Here is a tiny trained network, its code and every weight. The questions are about switching its units off for an input and a target symbol, where a switched-off unit gives its printed mean instead of its output.

import numpy as np


def w(rows, s, z=0):
    codes = np.array(rows[::2]) - 128.0
    scale = np.full(codes.shape[1], s)
    scale[-1] = z or s
    return codes * scale


def norm(h):
    return h / np.sqrt((h * h).mean(-1, keepdims=True) + 1e-5)


def f(y):
    return np.maximum(y, 0)


def softmax(a):
    e = np.exp(a - a.max(-1, keepdims=True))
    return e / e.sum(-1, keepdims=True)


def log_softmax(a):
    a = a - a.max(-1, keepdims=True)
    return a - np.log(np.exp(a).sum(-1, keepdims=True))


def net(x, mask):
    ids = ['βγδηθλμστψ'.index(c) for c in x.split()]
    T = len(ids)
    res = E[ids] + P[:T]
    r = norm(res)
    for j in range(3):
        rows = slice(3 * j, 3 * j + 3)
        q, k, v = (r @ M[0][rows].T for M in (Q, K, V))
        z = softmax(np.where(np.tri(T) > 0, q @ k.T / 3**0.5, -1e9)) @ v
        o = O[0][rows]
        res = res + np.where(mask[j], z, o[:, -1]) @ o[:, :-1]
    y = f(norm(res) @ A[0][:, :-1].T + A[0][:, -1])
    res = res + np.where(mask[3:15], y, B[0][:, -1]) @ B[0][:, :-1]
    return log_softmax(norm(res)[-1] @ U[:, :-1].T + U[:, -1])


Q, K, V, O, A, B = {}, {}, {}, {}, {}, {}
E = w([
[144,140,103,164,140,77,164,183],'β',
[95,184,81,198,3,210,76,230],'γ',
[157,111,136,126,119,10,150,162],'δ',
[133,152,53,140,174,65,40,91],'η',
[176,146,169,161,121,112,127,74],'θ',
[132,83,175,156,147,74,84,98],'λ',
[112,116,139,119,107,83,120,185],'μ',
[183,116,129,133,117,111,116,119],'σ',
[129,162,116,124,140,139,171,135],'τ',
[159,118,113,125,114,65,179,184],'ψ',
],0.019)
P = w([
[254,114,157,108,244,219,206,242],'0',
[216,126,169,78,172,107,195,194],'1',
[175,140,168,77,141,87,172,165],'2',
[133,147,169,72,113,85,157,152],'3',
[94,150,165,73,94,80,150,144],'4',
[75,159,158,77,77,81,143,135],'5',
[58,164,150,75,65,80,144,129],'6',
],0.0065)
Q[0] = w([
[99,103,113,17,121,93,84,196],'H1',
[225,169,129,54,148,175,122,163],'H1',
[155,141,198,130,122,41,88,150],'H1',
[130,178,142,217,104,156,87,194],'H2',
[187,140,83,122,191,109,65,141],'H2',
[82,129,1,191,160,238,183,145],'H2',
[54,59,135,137,110,128,113,76],'H3',
[158,164,143,165,171,164,53,69],'H3',
[156,3,120,62,141,217,120,39],'H3',
],0.0067)
K[0] = w([
[67,110,112,15,136,119,89,183],'H1',
[176,105,93,108,132,154,168,125],'H1',
[158,33,81,158,154,83,83,107],'H1',
[97,104,145,80,197,71,148,115],'H2',
[60,106,114,176,105,66,121,97],'H2',
[131,107,198,89,74,154,237,198],'H2',
[106,64,206,184,168,117,123,117],'H3',
[196,136,155,176,126,148,127,70],'H3',
[123,48,254,144,38,173,181,132],'H3',
],0.0085)
V[0] = w([
[122,145,186,140,118,119,168,88],'H1',
[101,155,139,76,171,82,99,114],'H1',
[112,140,168,115,111,183,202,145],'H1',
[131,98,104,179,124,91,118,136],'H2',
[116,76,191,157,86,112,163,141],'H2',
[147,135,129,181,112,174,108,134],'H2',
[111,98,205,137,157,106,114,136],'H3',
[115,83,84,143,134,105,210,61],'H3',
[127,185,120,130,183,126,2,61],'H3',
],0.0094)
O[0] = w([
[68,74,137,30,224,163,189,178,176],'H1',
[253,212,237,122,73,89,140,127,233],'H1',
[57,121,149,47,192,147,19,106,46],'H1',
[119,25,73,41,136,225,131,201,202],'H2',
[202,164,118,193,177,60,182,182,121],'H2',
[210,157,168,152,135,69,216,179,24],'H2',
[119,136,42,64,151,165,84,147,196],'H3',
[153,191,105,77,178,152,107,126,57],'H3',
[34,209,83,85,114,169,67,107,5],'H3',
],0.0052,0.0023)
A[0] = w([
[73,202,148,102,184,105,168,93,71],'N1',
[134,218,176,49,45,229,158,239,251],'N2',
[177,98,108,141,164,68,199,220,147],'N3',
[116,68,51,146,37,108,109,201,199],'N4',
[166,139,1,61,146,61,65,148,176],'N5',
[124,99,178,90,70,70,205,141,181],'N6',
[93,215,23,97,135,94,90,76,147],'N7',
[80,174,116,102,172,133,41,74,155],'N8',
[50,96,115,97,77,130,74,43,73],'N9',
[112,179,154,6,166,140,162,18,78],'N10',
[151,153,90,149,145,208,196,229,190],'N11',
[124,66,132,145,84,101,152,50,198],'N12',
],0.0077,0.0031)
B[0] = w([
[114,103,59,60,24,162,7,151,156],'N1',
[166,86,176,170,232,69,132,85,198],'N2',
[109,254,118,162,72,119,157,117,255],'N3',
[60,161,62,38,100,174,158,96,188],'N4',
[65,75,127,97,90,206,103,65,172],'N5',
[127,88,112,155,165,235,117,151,220],'N6',
[150,102,200,164,166,100,197,240,167],'N7',
[215,119,116,188,195,169,181,108,156],'N8',
[144,219,176,158,136,129,117,154,159],'N9',
[29,106,33,125,49,117,78,122,168],'N10',
[255,154,181,112,208,19,181,94,184],'N11',
[161,149,63,115,195,43,150,185,155],'N12',
],0.0067,0.011)
U = w([
[188,152,218,168,144,61,159,132,169],'β',
[116,232,81,140,60,131,148,130,2],'γ',
[76,78,100,106,19,154,146,108,233],'δ',
[137,109,133,145,206,246,101,144,176],'η',
[112,117,130,155,134,100,112,38,129],'θ',
[163,118,171,92,126,128,67,174,109],'λ',
[110,128,225,108,137,162,129,122,86],'μ',
[156,48,109,115,153,158,127,120,188],'σ',
[107,95,93,127,204,85,101,145,99],'τ',
[90,94,137,119,172,162,186,91,110],'ψ',
],0.013,0.0058)

Each question gives the input, a string of symbols that net reads in full, and the target symbol t.
The units are the heads (3 rows each of Q, K, V and O) and the neurons (one row each of A and B). Each row of codes is followed by its name. A weight is (code - 128) times the scale printed after its matrix; where a second scale follows, it is the last column's (O, A, B and U).
mask holds one flag per unit, heads first, then neurons. A switched-off unit (its flag False) gives its mean, the last column of its rows in O or B, instead of its output. The means were averaged over made-up inputs and are rounded, as every weight is.
A unit's drop is (log p(t) with every unit on - log p(t) with that unit switched off) / (log p(t) with every unit on - log p(t) with every unit switched off).
The circuit of an input: a set's keep is (log p(t) with only the set's units on - log p(t) with every unit switched off) / (log p(t) with every unit on - log p(t) with every unit switched off). Starting from the 12 units with the biggest drops (on a tie, the unit counted first), units are removed one at a time, each time the one whose removal leaves the highest keep (on an exact tie, the one counted first), for as long as the keep stays at least 0.8.
units of the circuit, in order: the units of the circuit, biggest drop first
unit that matters most: the unit with the biggest drop
k most important neurons: the k neurons with the biggest drops, biggest first
heads that matter: for each layer, one digit per head in row order, 1 if its drop is at least 0.15 and else 0, layers parted by /
input γ λ γ τ, target β: heads that matter -> 011
input τ σ η γ μ θ η, target γ: heads that matter -> 101
input σ γ θ θ μ θ, target δ: heads that matter -> 100
input η θ λ, target λ: heads that matter -> 111
input δ τ ψ η, target η: heads that matter -> 010
input ψ μ β γ, target β: units of the circuit, in order -> [N11, N2]
input μ τ μ, target γ: 4 most important neurons -> [N3, N2, N4, N11]
input θ σ σ, target γ: units of the circuit, in order -> [N2, H1]
input τ η τ, target η: heads that matter -> 111
input σ τ η η, target γ: units of the circuit, in order -> [H1, H3]
input ψ τ ψ η γ τ, target η: units of the circuit, in order -> [H1, N3]
input θ β τ η, target η: units of the circuit, in order -> [N8, N5, N7]
input γ λ θ σ λ, target γ: units of the circuit, in order -> [H1, H3, N2]
input γ η ψ λ λ τ, target τ: unit that matters most -> N2
input η τ ψ, target ψ: heads that matter -> 011
input γ λ σ τ, target β: heads that matter -> 001
input δ σ η σ ψ, target ψ: heads that matter -> 111
input τ σ η μ λ δ δ, target δ: units of the circuit, in order -> [H2]
input δ λ η λ τ θ, target θ: heads that matter -> 101
input η τ τ γ λ, target λ: heads that matter -> 111
input λ λ τ λ, target δ: units of the circuit, in order -> [H3, N5, N2]
input τ λ γ, target β: units of the circuit, in order -> [N2, N11]
input β τ τ, target γ: unit that matters most -> H3
